In the rows, 128 means zero.
Each row has a class, written after it, and each block has its own classes.
[137 133 134 138 142 114 181 148 110  92 165 137 147  92  62 124 164 173
 117 109 149  91 125 153 185 112 184  78 144  88 159 137]
kevi
[116 118 163  89  89 113 174 159  93 133 158 156 178 134  59 123 154 151
 109 101 167  82  96  99 199 147 190 103 171 124 101 134]
lono
[ 88 100 148 133 145 157 162 123 116 105 145 163 139 109  66 100 127 181
 118 152 152  76 143 136 133 106 138  65 128 132 145 173]
gutu
[120 119 138 106 165 127 183 200 141 102 166 113 187  89  88 133 158 174
 130 106 156 138  55  69 109 122  60 108  97  84 133 119]
Tised
[117 134 129 129 198 174 198 172 148  85 187 148 160 112 122 114 138 162
 129 154 144 167 110 133 149 122  44 107 131 129 124 156]
Fum
[166 179 131 134 139 147 164 188 103 118 110  74 127  78 129  72 100 200
 154 136 133  72  74 109 156  98 158 101 119  49 145  77]
Tised
[148 148 123 101 135  99 161 174 153 139 152  82 156 107 133 158 142 131
 139 116 140 189 113 102 121 130 134 143 159  95 140 114]
kevi
[112 144 127 140 143 139 179 151 105  87 146 121 162 137  83 106 148 172
 106 150 117 100 145 124 162 146 131 111 142 148 129 180]
liki
[121  49 141 116 106 101 159  85  92 162 136 142 162 126  65 100 170 112
 128  99 135 110 146 130 142 159  83 153 104 134 107 144]
tad
[176 139 123 114 102 120 129 114 154  98  87 108 125 112 156  95 101 149
 132 119  91  90 136 105 149 138 136  90 111  93 145  93]
Fum
[160 188  95 151 167 134 192 147 141 133 129  78 126 160 150 126 146 160
 145 137 142 136  63 123 107  99 153 125 183  86 156 132]
gutu
[103  82 157  90 126  73 168  89 106 134 101 112 141 125  87 144 188 115
 108 150 105 136 147 105 114 110 168 132 112 193 206 171]
Fum
[163 169 108 100 165  99 202 178 123  95 153  93 164 112 120 138 136 166
 133  88 126 112  98 119 132  81 119 103 161  72 180 133]
kevi
[118 109 102 157 132 126 180  92 131  90 142 134 154 139  68 122 182 162
 110 117 136 110 140 154 156 104 138  78 155 142 154 161]
fev
[128  82 142 124 129  77 153 142 106 144  93  81 160 126  79 122 178 119
 130 116 114 145  97 127 104 117 150 118 111 129 168 141]
gutu
[145 117 137 146 144 141 183 133  70  78 137 143 146 130  84 109 157 162
 109 141 121  82 171 152 173 134 147  85 137 104 133 174]
Sose
[123 132 144 123 162 135 190 155 146 117 151 112 152  85 146 118 156 185
 125 110 131 181   9 143 109 105 148 123 118 100 155 112]
lono
[122  96 160 102 101  94 158  95 107 156 102 110 153 144  87 114 153 114
 104 119 118 104  94 123 138 123 178 127 133 143 152 140]
liki
[111 108 109 150 101 109 174 121 107 130 181 132 132 137  44 111 172 151
 108 110 135  89 139 152 171 146 160  92 129 149 110 165]
Sose
[147 164 128  98 123  95 173 149 102  79 105 104 142 168  98  86  98 153
 124 164 104  30  82  95 196 124 134  89 117 113 157 129]
fev
[126  64 145 124 110  93 143 104  72 144 104 130 122 115  68 127 155 141
 144 143 123  61 147 135  99 107 154 105  88 146 174 149]
gutu
[126 128 139 131 147 160 155 172 119  71 110 117 153 123 118 155 165 170
 115 124  98 125  91 107  90 109 111 105 128 122 145 160]
fev
[142 159 116 128 105 101 138 172  91 126 116 119 137 112 108 114 139 132
 128 115 128  53 107 111 166 144 186 105  76  72 139 110]
Sose
[137  80 120 160 124 145 172  99 104 125 133 143 154 129  64  90 169 150
 113  92 130 111 141 176 164 127 113  99 148 151 107 160]
Fum
[167 132  91 130 146 122 209 140 153 104 175 106 160 137 122 137 124 190
 118 108 142 152  67 116 131 151  83 101 128  71 122 140]
fev
[118  69 162 137  99  85 116  94  90 209 102 105  90 127 101 125 172 109
 125  68 105 114  58 147 101  88 166 134  83 175 172 121]
gutu
[128  82 157 117 105  91 157 103  80 165 105  89 122 119  85 119 193 141
 144 154 121  88 133  93 122 121 147 136 105 187 176 122]
Fum
[109 128 123 136 171 127 207 140 114 109 157 131 160 112  32  91 160 147
 116 100 124 106  99 167 175  91 102 120 164 145 139 178]
kevi
[148 140 109 106 147 111 187 140 149 129 127 108 180 111 134 141 161 135
 151 110 151 164  93 110 111  92 125 134 182 101 154 101]
lono
[107  81 121 138 156 167 179 139  94 118 151 150 167  97  60  80 110 166
 135 140 113 128 136 202 130 102  59 130 153 176  91 173]
liki
[173  84 131 125 124  94 149  88 113 150  97  93 109 138  91 132 126 109
 127 126  95 137 144 115 119 136 130 148 153 130 134 139]
tad
[132  92 118 134 109  76 148  67 122 139  96 107 103 119  60 133 143 114
 112 148  96 153 158 148 132 129 200 150 133 177 159 168]
Tised
[113  85 122 126 115  77 180  91  41 143 139  99 154 147  79  91 171 170
 116 124 136  87 151 156 131 122 133 145 117 177 160 177]
bobi
[120 132  81 171 170 138 163 126 119  80 122 139 152 124  95 129 157 158
 114 104 122 115 142 155 144  87 111  86 148 160 153 159]
tad
[150 121 129 122 148 120 168 168 161  93 171 101 139 117 152 133 146 135
 124 139 114 205 112 158 127 141 139 100 108  93 146 133]
Fum
[114 165 141  74 103  92 147 143 106  91 119 124 141 113 121 117 106 158
 115 139 110  53 150  76 173 120 165 101 119 143 173 138]
bobi
[130 119 124 161 162 129 173 181  58 132 161 149 151  65  49  99 174 164
 167 112 165  50  85 165 180  98  95 122  84 114 138 101]
kevi
[132 165 153 102 101 150 102 170 125 112  88 150 134 108 101  99 110 115
 131 114 123  18 150  56 187 126 142  93 122 100 126 101]
Fum
[130 160  95 122 192 102 184 159 156 114 124  95 186 155 133 118 151 148
 113  68 127 180  26 121 104  89  86 133 170 103 159 146]
gutu
[131  97 141 135 109 114 135 115 110 126  92 104 137 134  96 124 191  88
 130 132  96 134 161 132 125 141 159 147 132 133 134 144]
tad
[138  78 151 138 127 122 150 114 137 117 137 136 168 102  59 114 171 125
 134 126 170 103 156 116 165 143 109  84 122  91 127 108]
kevi
[ 92 118 133 159 143 148 156 156  99 136 153 116 168  90  54  91 185 158
 130 105 173 111 148 136 162  94 122 105 162 142 128 131]
bobi
[133 109 132 130  87 100 166  54 126 140 101 106 116 134  63 113 181 121
 123 113  80  70 152 128 132 109 175 130 163 174 162 154]
liki
[121 159 131  73  97 100 128 162 104 113  87 144 149  99 122 102 103 107
 169 170 104  51 147  88 163 133 138 158  97 139 141 102]
lono
[153 136  91 127 168 101 162 125 201  90 140 112 157 109 115 139 141 112
 131  90 119 161 116 122 107 114  71 117 130  76 159 125]
kevi
[132 147 126 104 100 105 123 158  90 136  89  79 144 125 128 114 116 106
 155 167 143  55 193  79 128 111 144 108 107 116 163 110]
bobi
[133 140  98 149 162 166 185 134 133  96 155 154 161  94  71 136 151 189
 112 103 157 122 201 117 154 107 126  86 207 121 136 174]
Fum
[136 126 105 147 131 150 154 125 115 113 131 120 143 139  82 125 132 170
 106  98 137 123 162 152 129  91 161  98 213 105 129 169]
fev
[125 105 147  99 132  72 150 104 116 151 140  90 122 111 101 105 149 112
 133 118  97 156 138 122 132 113 105 176 133 161 167 134]
bobi
[112  76 154 132 146 163 168 114  94 119 124 169 178  92  92 119 178 174
 120 122 159 110 149 111 143 125  81 102 119 154 132 145]
Fum
[136 120 134 116 155 128 192 126 164 116 157 104 189 116 156 157 174 141
 123 133 161 210 143 119 124 112 126  93 169 103 166 120]
liki
[127  79 133 128  86 100 143  88 105 142  64 110 159 123  67 130 185 110
 127 119  97  94 122 140 107 110 173 127 138 181 145 136]
liki
[137 142 151  97 122  88 137 174  91 120 113 110 128 114 129 159 134 122
 120 121 100 138 127  87 164 118 150 131 102 158 167 129]
Tised
[108 101 152 115 112 132 140 151 106 129 133 117 121 112  77 115 173 120
 134 136  87 113 165 123 110 134 128 151 117 162 132 169]
Fum
[149 139 148 108  91  97 133 112  92 113  66  85 105 155 136 116 122 120
 125 168  86  66 145 112 154 109 201 101 112 129 188 127]
fev
[131 152  95 135 149 126 187 142 176 125 158 117 163 109 140 113 157 139
 135  95 146 163  30 149 142 115 107 118 105  65 142 102]
fev
[126 131 122 123 133 124 187 109 132 146 139 125 179 108 127 151 213 140
 141  99 195  95  84  78  96 111 121 122 114  78 165 106]
bobi
[153  73 142  94  82  61 183  84  99 151 126 115 145 162  69 128 153 112
 127 132 130 109 101 143 162 126 189 113 161 165 140 128]
lono
[ 98 124 115 119 148 107 187 160 146 134 204 121 173 130 123 113 178 156
 131 100 158 162  30 123 147 141  72 130  99 133 119 110]
tad
[143  84 152 125 110 115 153  94  88 148  88 124 147 149  90 111 189  68
 148 147 127 100 145 132 152 137 135 151 135 125 124 122]
tad
[130 132 124  91 164 116 160 152 159 132 137 113 174 102 136 139 137 123
 139 116 164 187  93 113  95  80 119 136 159  71 157 103]
Tised
[159 121 142  92 126  81 120 146 113  83  76 120 130 113 128 104  84 101
 161 186  85  93 135 124 162 112 133 114 100 140 165  85]
lono
[129  79 142 137  93 153 150 111 113 136 134 136 136 105  73  83 122 159
 116 113 122 127 113 194 154 133 163 109 143  99  89 143]
fev
[154  91 137 140 125 146 188  95 110  97 147 135 145 114  51  94 113 186
 112 130 142  77 198 144 180 137 119  64 169 111 114 168]
kevi
[132  75 157 121 114  94 153 118  85 182  99  88 112 100  73 148 171 129
 119 110 111 124 130 106 108  99 175 120 113 175 183 146]
Fum
[162 169 109  97  98 124 132 190 120 124  80 102 155 109 124 100  93 116
 166 123 111  74  90 121 160  99 144 120 146  69 119  75]
fev

A new block, with new classes.
[124 125 130 128 128 121 129 125 128 133 128 127 128 126 130 126 129 128
 130 131 122 126 125 122 129 132 126 128 126 129 136 129]
zusa
[141 136 127 127 118 124 126 136 130 118 137 135 127 136 128 134 124 120
 128 128 124 134 129 127 130 126 126 131 128 141 130 130]
res
[126 131 126 132 129 116 124 122 130 127 124 131 128 125 132 128 129 130
 132 128 130 132 126 124 127 130 128 129 132 124 138 135]
Sabu
[147 141 128 120 121 131 132 132 127 120 135 133 128 134 131 133 127 128
 132 124 124 136 124 126 125 126 129 134 126 137 133 124]
mor
[113 134 122 131 128 127 120 124 123 130 127 122 126 127 133 127 130 121
 124 127 120 121 130 128 126 135 123 134 128 130 134 130]
zusa
[133 118 133 129 129 122 123 129 128 127 130 126 134 139 128 123 129 126
 134 133 119 134 131 128 132 135 126 129 123 134 137 135]
res
[149 120 130 126 124 125 131 133 129 126 126 133 131 135 125 129 125 126
 133 133 126 139 122 125 135 126 130 124 124 139 129 134]
res
[148 130 134 123 124 131 133 130 128 126 129 132 131 131 130 131 128 132
 134 131 129 139 121 123 131 122 132 128 125 135 133 128]
mor
[145 129 128 129 119 126 135 129 120 126 130 131 126 130 122 133 127 131
 130 130 121 133 123 124 124 120 126 129 125 132 132 117]
fizo
[145 141 130 121 122 130 132 130 126 119 135 132 130 135 130 132 127 128
 132 126 124 137 124 126 127 126 129 135 126 137 134 125]
mor
[114 136 127 127 125 129 121 124 123 123 123 125 122 131 134 133 131 124
 122 133 121 127 131 139 129 126 127 135 132 127 131 127]
suvik
[136 127 132 116 121 125 136 127 129 125 126 133 124 130 130 132 129 133
 130 135 123 132 122 129 131 121 133 127 125 131 131 126]
suvik
[148 134 127 124 119 125 131 136 131 120 135 136 129 137 127 133 124 123
 130 128 123 136 124 126 127 128 128 128 123 141 128 128]
res
[128 127 123 130 126 128 119 133 124 122 130 126 130 137 128 127 128 119
 127 129 121 131 131 132 128 135 125 134 126 136 132 136]
res
[140 128 126 132 126 129 137 128 134 128 125 131 134 132 125 125 133 130
 131 133 125 131 122 129 127 117 129 131 124 129 128 130]
Gan
[147 134 126 129 123 130 134 130 125 127 131 133 126 132 123 134 121 133
 129 126 118 124 120 129 119 121 127 128 120 135 129 124]
Muk
[122 131 121 135 127 130 124 125 122 123 126 122 127 124 128 128 131 123
 125 128 121 124 127 125 127 130 118 132 130 132 131 129]
kedip
[152 129 131 124 117 123 141 135 125 122 133 136 130 134 122 136 127 136
 132 133 116 138 120 121 123 117 129 129 119 133 132 113]
fizo
[125 120 131 122 127 127 129 120 124 129 124 126 123 128 130 127 130 129
 130 133 129 128 128 132 133 127 130 125 129 127 134 132]
suvik
[137 138 131 129 126 126 131 132 124 121 132 131 127 132 128 133 122 132
 129 127 122 124 125 129 125 122 127 128 124 132 125 121]
Muk
[116 133 123 128 128 126 122 126 125 128 128 123 128 128 133 127 131 122
 125 127 117 122 129 129 125 136 123 135 126 130 133 128]
zusa
[137 120 130 133 124 125 132 127 118 132 126 127 129 129 120 129 128 133
 131 135 122 135 123 125 126 124 127 128 125 128 136 122]
fizo
[123 134 129 134 130 127 124 129 120 126 126 124 126 130 127 130 125 130
 127 129 121 122 126 132 125 124 126 131 128 130 128 127]
Muk
[148 133 126 126 118 120 130 135 125 122 134 131 130 130 128 134 128 136
 130 134 130 131 126 120 130 128 130 131 119 132 131 122]
saf
[151 128 125 123 120 123 145 131 137 116 134 138 127 134 125 136 128 133
 132 129 125 140 117 120 125 118 137 125 123 139 127 129]
teram
[132 128 133 126 128 130 128 125 123 134 128 126 126 126 126 126 130 128
 134 129 133 137 124 123 129 129 128 128 131 132 139 135]
mor
[150 129 125 130 121 123 129 132 124 125 128 130 131 128 127 133 126 136
 129 135 135 133 124 122 134 126 132 127 121 131 129 123]
saf
[151 127 131 120 120 122 136 139 133 123 132 137 129 136 124 132 125 128
 134 132 124 140 119 122 130 125 130 125 121 141 127 130]
res
[141 132 126 127 122 126 140 131 138 129 129 134 130 129 124 126 133 132
 134 129 127 132 119 124 124 114 128 127 124 132 127 129]
Gan
[115 127 123 134 132 128 120 127 123 121 127 120 129 125 130 124 132 124
 126 127 122 122 130 127 127 134 118 132 129 127 132 128]
kedip
[132 136 132 130 127 123 131 130 124 124 131 130 126 131 127 132 122 133
 130 128 124 125 125 127 126 121 127 127 127 132 128 123]
Muk
[146 131 125 126 123 124 141 127 135 116 136 135 128 137 128 135 129 129
 131 124 122 135 125 125 124 123 133 125 123 137 126 126]
teram
[150 133 132 119 120 127 144 130 133 121 133 134 132 128 125 131 126 137
 130 134 125 131 119 120 127 122 131 121 128 135 128 119]
mik
[150 125 124 123 122 124 144 133 137 114 135 136 128 135 126 136 128 133
 132 128 124 138 120 122 126 120 137 124 121 137 125 128]
teram
[154 131 126 131 117 123 131 133 126 126 128 133 128 126 125 137 125 136
 129 139 132 135 121 121 134 121 133 129 122 132 130 124]
saf
[152 123 129 130 121 128 136 129 122 129 124 132 129 130 120 133 126 135
 131 134 122 138 119 125 129 117 130 125 123 132 129 116]
fizo
[137 128 131 127 126 127 135 121 128 122 133 126 137 131 127 125 127 133
 129 133 122 126 129 127 128 130 128 126 131 131 135 123]
mik
[124 131 120 133 127 130 124 128 124 118 127 124 129 126 128 128 130 124
 125 128 121 125 127 126 127 130 119 132 128 132 132 127]
kedip
[139 125 127 131 125 122 125 132 122 127 133 125 130 130 127 130 129 133
 129 134 130 127 131 125 129 134 128 131 119 127 135 127]
saf
[117 126 123 135 132 127 121 123 123 124 125 120 129 124 129 123 132 125
 128 128 123 124 129 125 129 133 118 130 130 129 135 131]
kedip
[123 134 126 130 127 131 127 122 124 123 131 122 132 130 129 125 129 127
 124 130 119 121 133 130 123 133 124 131 134 130 135 126]
mik
[144 120 125 130 128 126 137 126 133 118 129 131 131 137 128 131 129 131
 132 129 125 136 124 127 130 122 136 123 124 134 126 130]
teram
[138 117 124 132 131 127 135 120 131 124 125 127 129 133 127 128 129 131
 133 127 129 136 125 127 131 124 134 120 128 134 127 134]
teram
[143 140 128 121 122 131 132 130 126 125 133 132 126 130 128 133 128 127
 132 125 128 137 123 125 125 126 128 131 128 137 133 127]
mor
[144 134 130 123 124 128 137 122 129 120 135 129 133 131 129 127 128 132
 129 126 124 123 130 127 126 130 126 122 130 134 128 119]
mik
[124 121 133 122 128 126 128 117 123 129 125 125 125 131 131 126 130 130
 131 132 126 127 132 133 133 128 128 126 130 128 136 132]
suvik
[135 141 124 128 125 117 127 121 130 125 126 135 127 126 133 131 128 128
 132 122 131 133 125 124 127 127 126 127 132 130 131 129]
Sabu
[121 125 124 132 128 127 116 132 124 124 130 123 129 136 129 125 129 118
 127 129 122 129 134 131 128 136 124 134 128 134 134 139]
res
[121 126 122 131 129 129 117 130 121 126 129 123 127 135 128 124 129 117
 127 127 124 129 133 131 127 138 124 133 128 135 133 140]
res
[141 126 126 110 117 127 142 131 127 114 133 136 126 134 133 136 124 134
 131 132 125 134 125 128 136 120 133 126 126 140 125 125]
suvik
[140 132 129 119 121 121 140 133 134 126 131 136 128 128 129 134 127 131
 130 132 120 131 117 118 128 124 129 128 121 135 129 123]
zusa
[144 127 128 124 122 123 139 134 133 118 130 134 130 125 126 133 128 134
 132 134 123 133 117 116 130 121 125 126 124 134 129 123]
kedip
[142 128 128 113 119 128 138 129 131 123 127 136 123 130 129 135 127 134
 130 133 125 134 121 129 130 120 133 124 125 135 128 125]
suvik
[138 134 128 116 120 128 134 125 129 121 129 134 122 132 132 135 127 129
 128 129 125 129 126 133 130 122 130 127 127 133 126 123]
suvik
[120 126 119 134 132 128 124 119 126 124 129 120 125 133 129 125 133 123
 128 121 124 128 133 133 124 133 127 128 129 133 130 134]
teram
[139 128 133 132 127 125 134 128 123 128 128 130 131 131 123 131 121 136
 130 135 123 129 121 128 129 122 130 127 123 132 130 125]
Muk
[148 134 128 125 120 125 145 137 141 121 133 138 134 135 125 130 133 133
 133 134 120 134 118 125 122 113 131 132 119 131 127 125]
Gan
[118 140 121 133 130 120 116 123 129 123 124 127 126 125 135 128 131 125
 128 124 127 127 131 130 124 132 125 134 134 124 134 132]
Sabu
[146 135 135 127 122 123 140 136 128 125 128 137 125 127 123 137 121 138
 131 135 125 132 114 120 128 112 132 124 124 135 124 124]
Muk
[129 142 118 131 122 122 123 124 128 121 123 133 128 127 132 133 128 127
 127 127 125 133 123 126 124 126 128 134 132 130 135 132]
Sabu
[145 132 123 129 123 120 130 124 133 123 120 137 130 127 131 132 125 134
 133 131 129 138 118 122 130 121 133 127 130 130 133 132]
Sabu
[138 131 134 126 125 123 136 136 127 125 131 133 126 129 125 134 122 136
 131 132 125 127 120 123 124 118 130 125 123 132 126 125]
Muk
[118 137 120 132 128 119 118 122 129 125 124 128 125 125 134 128 130 126
 129 125 126 129 130 127 123 131 125 133 134 125 137 135]
Sabu
[148 132 128 125 121 126 144 134 139 123 131 137 134 134 125 128 133 133
 133 133 121 134 118 125 125 114 131 131 120 132 127 126]
Gan
[152 141 124 126 114 122 132 138 126 117 137 134 128 131 128 139 125 132
 126 131 130 130 126 122 128 126 130 132 120 133 127 118]
saf
[139 142 121 127 119 138 123 130 120 123 127 128 125 129 127 133 129 122
 126 131 124 136 122 127 123 125 130 141 129 137 139 134]
mor
[123 121 131 122 127 127 128 119 126 132 124 126 123 129 130 127 130 130
 131 133 126 128 129 133 130 128 129 125 128 127 136 132]
suvik
[130 125 133 129 128 127 134 121 127 130 129 124 132 125 125 124 129 133
 129 134 127 125 128 125 127 130 127 123 133 128 134 128]
mik
[130 127 129 126 127 122 132 125 126 131 129 129 130 128 129 127 129 126
 130 129 122 126 124 122 130 131 126 128 124 131 134 127]
zusa
[152 135 126 125 116 120 134 137 127 122 134 133 129 129 126 136 127 136
 130 136 130 134 122 119 130 125 132 130 119 134 130 121]
saf
[144 127 128 126 118 127 138 136 124 127 128 133 129 131 121 135 127 135
 129 133 118 136 118 122 120 119 129 127 119 132 130 116]
fizo
